Each row has a class, written after it.
[-26  34  18  11 -45  12 -24 -17   6  23  29   1   2 -17  19 -34  26  12
  13  -5 -16   2 -49 -19  -2  51  -8 -11  33  27   0   9  -2  18 -18   2
 -18  42   6   8  -5]
z_931
[ -9  -2 -29 -35  -6   0  27  35 -55  42   1  12  -5  -2 -19 -28  43 -31
   5  23  16  16   4   4  21  17  13 -25 -44  -1 -12  14  -8  -4  13  31
  -2   4  29  31  66]
z_695
[ 30  -9 -29  11 -18  16  23  17 -30  -5  -5   6  21  12 -47  -8  21  22
 -18   5 -18   4  48  20  20 -41  -8  10 -25  -6 -15  -8  15  -2 -15  -3
   8   7   1  44   8]
z_378
[ -7  14   4  -7  15  22 -27  15  11   1   9  13  -3   7  -6  -6  29 -21
 -17  -1 -20  29 -30 -14 -21  17   2 -57  23  11 -12 -29  25   8 -18  -6
 -11  19   9 -43  21]
z_479
[  8 -20 -26 -20  16   8  16  25 -19  -9  -7  14  10  16 -25  10  31  -2
   3   9   2  10  31  11  14 -27  -2  -7 -43 -16   1   1  -2   1   7  17
   9 -16  21  29   7]
z_83
[ 24  -8  22 -32  53   4 -29 -14  15  -4  28 -10  26   3  30  23   8 -11
   6   3  22   2 -26 -10 -77   6  25 -87  48   3  -5 -44   8  19   8  -4
   8  -6 -14 -41  18]
z_361
[-27 -14  -5   1  16  53  26  12 -20   4  62  24  24 -59 -22 -28  41  -9
  39  26  32  37   8  -5  -2  48 -15 -27  36  13  -9  47 -28   0  16  24
  -6   0  17  48  56]
z_695
[-13  17  -1 -34 -13  10 -38  17  15  37 -24   0 -40  19   4  -2  11   1
  10   3 -49  10 -31  -5 -19  29  11 -62  13   8  -6 -18   7   0  11 -17
 -10  45  25 -40 -14]
z_364
[-20 -28  18  23  68   8  20   9  23 -56  20  -6  42 -47  32   8  -3 -30
  -3  12  22  20  21  -7 -28 -36   4 -15   3 -19  -3 -32  47  -3 -18 -10
   1 -36 -29 -81  22]
z_479
[-55  -1  -2  -2 -57  27   8   3  13  25  35   4   7  -9  -9 -37  51  13
   9  20 -35  17 -25  -9  37  31 -13   4  -8   9 -13  38  13 -12 -30 -12
 -13  25  28  -1 -10]
z_445
[-12  -1 -19  -9 -40 -13  18  27  22  -2 -16  -4 -44   9 -17  -5 -17   9
 -16 -11 -32  10  -6  -2  41   4  -1  42 -43 -16   7  42 -16 -23   6 -15
  -6  39  20  23 -29]
z_695
[-11 -24  -2  13   6  -6  32   3 -15 -34   4   3  33  -8  13  12   5   5
   3  16  12  -5  40  16  24 -35  -8  54 -40  -8  -1  12  24  12   2   1
   8 -26   0  -4  -6]
z_83
[ 16  -9  10  39  52  -2  23  -5  14 -69  -6  -4  14 -33   3  18 -30  -2
   2   5  15   1  41 -21 -43 -50  -3  -3  49  -5   0   6   9  -4  27 -44
   7 -26 -29 -22  14]
z_898
[  2 -13  -9  16 -36  -3  31  -3 -42  25  51  -3  30   2 -26 -11   1  26
   8   7  11 -13  30  13  63  -4   4  72 -70   0  -9  22  20   8 -13  12
   6  -5   2  47 -10]
z_359
[ 10  11   2 -17  11   7 -24  16 -34  37  -2  14  24  14  -2 -11  27 -23
 -13  12  24   6 -23  -5   1  21  23 -23 -23   8   6   3 -13  32 -11  15
  -3 -19   7  19  53]
z_479
[-14  -1   2  -6   1  13 -20   5  -5  40   2   1  -1   2   5  11  -2   3
  20   2  -9  15 -26   2   0  47  17 -18  -5   7   4   6 -10  -3  12  26
 -17  -4  12  19   5]
z_364
[-19  12   2 -12  24  22 -10  13  -3 -18  16  17 -12  -5 -10 -21  29 -15
   8   5  -1  19 -14 -20 -26  16   5 -53  37   7   2  16 -28 -15  16  -6
 -17  15  11  11  19]
z_898
[ 16 -12 -32   4 -15  30  23  26 -26  -7 -11  11  -8  -1 -58 -15  19   7
  -4  -3 -12  13  31   7  37  -9 -13  12 -21  -6 -10  20 -18 -15  -2  15
  -8  14  20  70   8]
z_378
[-28   2 -28 -17 -53  57  24  21 -52  28  46  42  11   1 -51 -45  95  28
  26  31 -27  23  18  12  40   9 -48  -2 -17   1 -29  16  12  -4 -11  16
   4  44  54  45   5]
z_83
[  8 -23 -21 -18  22  65  13  22 -54  23  29  30  42 -39 -53 -35  71  -7
  29  33  42  18  26   7   8  19   1 -53  11   8 -13  16 -32   4  -4  36
  -6 -10  17  85  68]
z_378
[ -3 -24   5  54   2  -8  16   2  26 -56   2  -1   9   4   0  31 -49   5
 -24 -30 -26  13  25   4  17 -27 -11  74 -29 -16   2  -2  43 -21 -20  -2
  -3 -22 -12 -31 -34]
z_479
[-11   0 -35 -26  10   8   8  43  11 -14 -63   2 -62  23 -49   8   9 -24
 -18 -23 -34  13   1  -9   9   6  -3 -28 -15  -8  11  48 -65 -25  26  -1
 -28   3  35  62 -14]
z_445
[-25  -1  -2  21   3  21  12  -7 -17   3  25   1   8 -16  -7   8  22 -19
   6   1  -9  18  -9  -1  -3  32  -6 -21  23  28 -11  12   3  -4  -5  15
 -12 -15  14   8  29]
z_445
[-18 -13 -11   6 -13  36  16  20  13 -24  15  18  -7 -13 -40 -11  44  14
   7  11 -44  15  38  -4  -9 -16 -29 -22  28  10 -13  22   7 -14  -8 -38
   4  18  25  -2 -11]
z_445
[ -1   3 -28 -18  27 -12  28  31 -30 -10 -49  -5 -18  -6 -13  -5  16 -43
  -4 -12  16   2  12  -8  17   3   9 -11 -56 -16  16  17 -39   4  28  36
 -19 -17   9  59  28]
z_931
[  1 -26 -13  16  37 -13  28  15  23 -66 -57 -17 -36  13  -4  22 -58 -33
  -7 -24  -7  11  13   0   7  -8   3   1 -17 -17   2   3   8 -23  23  23
 -16  -9   0 -10  -8]
z_147
[-16  18  -6 -54  -5  35 -28  28 -34  60   9  27   5  19 -12 -34  66  12
  17  26 -22   9  -4  12 -28  21   7 -76  -3   7 -14 -17 -15   3   7   9
  -9  31  30  12  17]
z_364
[ 14   6   3  43  19  52  12  11  25 -63  21  29   8 -35 -42   2  17  44
  16 -17 -15   9  48  -9 -61 -12 -39 -33 113   3   6  14 -25  -5  11 -32
  -5  18  -6  53 -20]
z_931
[ 15 -21  -5   5   5 -34  32  17  -2 -22   3  -9  10  -1  14  15 -27   6
 -19   0  -8  -7  47  16  -6 -54  12  33 -44 -14  -6 -18  38 -14  -4 -14
  23  -5 -11 -46   2]
z_695
[ 33  28  -8  31 -44  -3   0  17 -16 -13  -6  18  15  40 -44   9  -3  50
 -54 -13 -36  -3  39   8  -1 -43 -23  67  -1   3   0  19  -1  32 -13 -55
   7  19  -4  53 -19]
z_479
[ 16  14 -17  -1 -29  46  15  -7 -86  52  92  28  71  12 -34 -17  71  30
  12  26  30   7  11  21  11  39 -16   7   5  14  -8  30 -27  39  -4  25
  13  -5  17 114  50]
z_361
[ 12 -15   5  25   2 -32   5   0  12 -53 -31 -17   8  31  22  12 -53  16
 -21  -6 -24 -18  33  25 -10 -45  -1  32 -22  -7   0 -25  42   1 -12 -23
   6  11 -21 -53 -31]
z_147
[ -6   6 -13  34 -61  13  18  -3 -13 -14  34  18   7  -1 -27 -17  20  40
  -7 -19 -60   1  38  16  16  -6 -34  46 -17   3 -11  -1  27 -20 -27  -4
   2  45   8  17 -47]
z_931
[ 10 -14 -26 -37 -11  37  28  28 -29  13  46  20  27  16 -55 -23  69  30
   9  18 -11  17  32   7   1  -8 -16 -18 -21 -24 -14  12  -8  -2   1   4
  13  22  25  59  -3]
z_361
[-25  -2 -12 -12 -17  23  -4  12 -55  48  22  18  24   9 -11 -16  30  11
  18  18 -20   7  17  25  10  23  -2   2 -40   9  -9   2  -3   2   2  31
  -4  10  27  27   8]
z_364
[ -1 -26  -4  25  15  13  26   8   7 -56  -9  -5  28 -25  -8  -5  -4  10
   2   6  -1  -3  65  23  -4 -59  -5  14  -5  -9  -1   0  15  -2  -8 -25
  11  -8 -20 -17 -16]
z_378
[ 15  -7 -12  -7  49 -43  -2  16  32 -50 -58 -28 -57  15  16  35 -44 -43
 -29 -28 -26  11 -20 -23 -21 -26  26 -39 -11 -21  -1 -29  17 -37  21 -13
 -16  -1  -7 -74  -3]
z_898
[ 20  40  -4 -43 -38   6 -53  23  -3  38 -43   7 -24  72 -25 -40  18  33
 -15   4 -26 -11 -42   4 -17  21   6 -52  20  12   4   7 -42  30  -5 -18
 -16  60  19  54 -17]
z_147
[-44  10 -22  -3 -36  23  -5   7 -22  16  36  15 -28  17 -16 -37  28 -21
   3 -15 -35  33 -46 -21  58  62  -6   6 -34   8 -17  22   3 -51 -16  57
 -37  35  47  13   4]
z_898
[ 12   4  15  17 -16 -21 -34 -12  14  21 -20 -14 -12  38  24  47 -51  24
  -9 -27 -35  -8 -23  12  -8  18  21  19  -9   8   8 -11   2   3   3   0
  -8   3   0 -13 -40]
z_364
[ -6   6   0 -17 -12 -32 -18  12  30 -11 -47 -22 -44  37  15  19  -9  -8
 -28 -20 -55  -9 -13   0 -14 -20  14 -18 -22   8   1  -2   4 -11 -13 -37
 -10  20  13 -56 -28]
z_445
[ 21 -10  17  14  10  -4 -34 -16  31 -14   4 -21  20  -1  26  14 -19   6
 -10  -9   0  -1 -15   2 -22 -10  24 -29  23  14  -7 -34  24   5 -30 -10
  -5  -1 -20 -45   3]
z_378
[-56 -13   3  11 -29  18  16   5  14  12  29  -4  16 -25  22 -17   8  17
  23  16 -26  14   0   3  30  19 -10  31 -26 -12  -7   6  36 -14 -12   1
 -11  16   8 -36 -23]
z_364
[ 26   9  29  -6  21 -36 -40 -11 -20  26 -10  -5  25  21  59  33 -24   8
   0   6  -7 -25   8  24 -58 -20  32 -26 -11  20  -3 -62  32  22   4  -7
  22 -17 -19 -81  11]
z_364
[ 23  -9 -20   2   8  -1  16  19   3 -32 -26   2 -26   3 -34  11   6  -6
  -8 -24 -34   3  35 -11 -16 -28  -8 -22 -10 -10  -2 -15   8 -13   8  -2
  -2  20  12  11 -11]
z_931
[  6  12 -14 -28  -4  -9 -30  15 -28  19  10   3 -16  42  -4 -18  24  -2
 -14   0 -33   3 -12   1 -18 -10  17 -48 -25   0 -13 -38  16 -23 -12  -1
  -5  29  17 -38  16]
z_898
[ -2   6 -14   5  29  18  11   9 -51  -4  -5  15   9 -13 -19  -7   9 -25
   8   7  38   3  -4 -13   8  26   5  -3   9   9  14  52 -60  10  34  22
 -18 -29   8  82  51]
z_898
[ 11 -17  -3   2  61  17  39  15   2 -57   5   4  26 -34 -22  16  11  -6
  11  11  39   9  46 -14 -53 -22 -13 -22  61 -12   8  24 -32  28  47 -25
  10 -26 -12  44  19]
z_361
[  0 -19  14  32  18 -38  10 -14  28 -49 -18 -19  10  -4  42  51 -47  -7
  -5 -12  10  -4   7   8   4 -25  12  46 -13  -2  12  -7  30   7   4  -6
   6 -36 -20 -44 -27]
z_83
[  1  -2 -11  20 -41 -28  38  -2 -42  10  19  -3  13  13   6   8 -16   7
 -22  -2 -19  -4  29  30  28 -17   5  65 -61  10 -16   3  41  -4  -7   7
  14   6   0  -9  10]
z_695
[ -4   1 -15 -17  -7  24   8  25  -2  -1  12  20  14  -1 -33 -18  47  27
  10  24   3  16  20   1   8  -9 -15  -3   5 -10   2  33 -23   9   7 -15
   2   9  18  56  -2]
z_83
[ -3 -23  24  56  38 -20  26 -29 -26 -46   2   1  36 -27  38  52 -33 -29
  20   2  64  -2  26   6  -9  -3   9  48  24  23   8  16   9  26  25  19
   1 -73 -15  11  34]
z_83
[-28 -16  16  14 -16 -57  13 -20  38 -16   2 -47 -13  -9  58  18 -60 -19
  -2 -14   3 -23 -25   0  50  -8  31  55 -61 -13   3 -10  54   0 -16 -16
  -4  -5 -24 -96 -48]
z_359
[-15 -22 -18  24 -25   9  42 -13 -52  24  51   6  46 -32  -2 -20  34 -13
  13   3   7   6  17   6  52  24  -8  35 -70  -4 -19 -10  34  -8 -26  65
  -1 -16   9  19  29]
z_931
[ 18 -15   8  24  18   5   8 -11 -53   8  46   9  95 -10  12   5  15  -2
 -19  22  38   0  33  17 -11 -23   8  27 -22   4 -15 -22  37  38 -27   8
  17 -47 -20 -11  55]
z_479
[-13  11 -12  32 -63 -11  11  -6 -40   1   7  17   9  42 -17   8   7  32
 -20  -9 -31  -4  18  25  47   4 -25  91 -44  14  -2  32  -1   4  -9   6
  -6  23  25  56 -34]
z_83
[-20   6 -10  -4  -6 -12  -2  28  34 -15 -59 -12 -74  32   3  25 -50  -1
  -5 -40 -58   9 -10  -2  22  11   2  29 -46 -16  13  14 -14 -37  24  10
 -29  21  20  -3 -62]
z_364
[  2   4  12  15  -9   7   6  -7  -2   1  30  -2  12 -14 -22  -4  -8  17
  13   3  29 -10   0 -13  25  19   3  36  13  18   6  60 -38  37  17 -14
 -11  -5  -4  78 -10]
z_359
[-30  14  15  13 -55  18  -2 -28 -45  58  93   7  36  -9  -6 -45  45  19
  25  19  -1   3 -22   2  28  52  -3   8   0  42 -37   4  37  22 -28  18
  -7  34  14   1  11]
z_359
[-29  10   7  27 -60  25   0 -15 -14  27  42  12  20  -2 -20 -16  46  25
   8  15 -30  11 -11   1   8  30 -22   6  33  36 -17  34   8  15 -20 -20
  -3  16  23  21   4]
z_445
[-34   3  -3   2 -23  25  -1   1 -21  11  15   8   8  16   5 -45  18  -7
  21  13  -8  11 -22  15  28  46  -9 -15  -5  11 -11  12  11   1 -17  38
 -14  24  20   1   7]
z_147
[-33   8   7  26 -26  36  21 -12 -55  26  88  32  66 -36   0 -38  46  16
  25  32  25  15  25  25 -10  31 -13   6  35  30 -17  28   0  12  -8  12
  10   7   4  30  42]
z_695
[ 42   8  13  44  11 -15  18  -7  -5 -58  -2   3  38 -15   1  19 -22  41
 -17 -12  -4 -25  74  13 -48 -59 -17  43  23   5   6  -4   2  23  10 -43
  17 -11 -39  22 -20]
z_931
[ -16   20  -15   -8  -43  -59   -7    4  -33   25  -33  -23  -40   52
   32   -4  -22  -26  -36  -19  -28  -14  -45    6   61   10   30   54
 -108   -4   -1   -3   12  -19   -6   20  -23    8   12  -30    0]
z_898
[-11  -6  11 -13   3 -38 -39  -3  47 -17 -29 -24 -54  33  42  45 -40 -21
 -11 -33 -29  10 -64  -7   3  11  22  -9 -18   0   7 -36  24 -17  -6  12
 -17  16  14 -69 -48]
z_83
[  9  18 -11 -20 -44  10 -34  18  13  -4 -29  13 -16  68 -30 -28  11  43
 -21  -6 -65  -5   0  21 -19 -11 -11 -33  13   4  -7  -6   4   1 -18 -30
  -4  74  17   1 -50]
z_147
[ 28  -1  -4  37  -1  -6  29   4 -24 -24  13  11  13 -12 -26  29 -23  18
  -6  -8  14   9  45   9 -21 -12 -11  43  34  17   0  38 -24  17  25 -14
  12 -10  -4  61  17]
z_695
[  2  51   1 -19 -79  -5 -58  14  20  50  -3   0 -41  52 -17 -32  10  51
 -18  -9 -44   1 -75 -29  21  40  10   7  12  13  11  34 -26   0 -17 -36
 -21  68  21  34 -26]
z_898
[ -9 -11   3  29   4  -2  32  -9 -25  -5  30  -2  11 -31  14   8 -14 -21
  16   7  22  11  19   5   0  13   5  13   9  14  -9  13  17   0   6  10
   8 -11  -1 -13  36]
z_695
[ 15  -5 -26  -3   7  13  18  47   6 -32 -16  14   9  18 -49  -6  15  23
 -43  -2 -31   9  46   2   8 -61 -20  27 -41 -33   1   4  -3   2  -7 -33
   4   6   3  28 -15]
z_479
[ 14  -6  -6  40  -1  -9  27  -4   3 -38   8  -5  14 -19  -6  15 -11  12
  -6 -17 -25   0  44   1 -13 -37 -14  19  -4  -3  -6 -28  45  -7  -8  -7
   9   1 -17 -15 -16]
z_931
[-43 -10   6  23 -24  31  -8 -13  -1  30  24   7  -4 -15  12   9  -8  -4
  41 -10 -12  22 -37  -3  31  81  -3  14   1  11   2  32  -7 -14   1  51
 -26  -4  26  19  -7]
z_364
[ 11  12  19   6  26   3 -22 -13   1  -5  12   1  26 -20  11   2   3  -1
   8  16  44   1 -26 -24 -41  14  21 -34  65  15  11  28 -38  33  23 -27
  -4 -23 -18  22  43]
z_898
[ -9 -16  19  10  50 -13   0  -9 -39  28 -15 -11  37 -32  46  26 -29 -36
  29  24  63 -13  -2   8   1  33  41   8 -23  15  18  14 -21  35  34  34
  -2 -68 -13  11  52]
z_364
[ 15  10  -1  45 -62  19  -6 -25  -5   2  71  13  34  16 -25  -2   6  64
 -14 -26 -58   0  19  10 -16   3 -27  27  23  12 -14 -23  38  -5 -36  -1
   5  40  -2  32 -41]
z_931
[-17  -6  -9  28 -24  17  13 -17 -36   1  33  17  17   3 -10  11  19  -1
   9   0  -7  15   3  12  27  28 -16  30   2  23 -15  17  17   6  -6  32
  -5  -2  26  27   7]
z_83
[-18  11  19   2   8  26 -10  -3  39 -12  15   4  -6 -58  -2 -21  23  -1
  27   2  12  15 -33 -46 -36  31  -7 -48  78  11  11  24 -29  23  12 -12
 -18  15  -5  39   9]
z_931
[-20 -11 -29  10 -32   0  37  17  -9  -1  26   3 -34   7 -26  -3  -5  -2
 -11 -21 -52  31  11  14  30   9  -9  22 -45  -8 -24  -2  32 -56  -8  29
  -6  38  26 -10 -14]
z_695
[  2  -5  -6 -17   6  16 -13  16  12 -12  -9  -6  -3  -1   0 -20  17  -1
   0   3 -14   7   4   8  -9 -20  10 -47  -6  -2 -11 -25  17 -17 -19  -7
  -7  19  -1 -33   5]
z_378
[ -8  -3   9  18   6  -2  22  -6 -45   7  38   6  41 -33  23  -5   0 -10
  16  22  43   2  18  16  -6  13   7  23   7  21  -3  25  -7  23  10  11
  10 -25  -6  14  51]
z_695
[ -8 -26   3  18  34  -1  11  -3  -2 -32  -9  -2  -3  -6   6  35 -10 -29
   1 -12  -9   2  20   9 -28  -6   7 -25  16  13  -4  -1   4 -18   4   6
  -7 -37   5 -24   9]
z_445
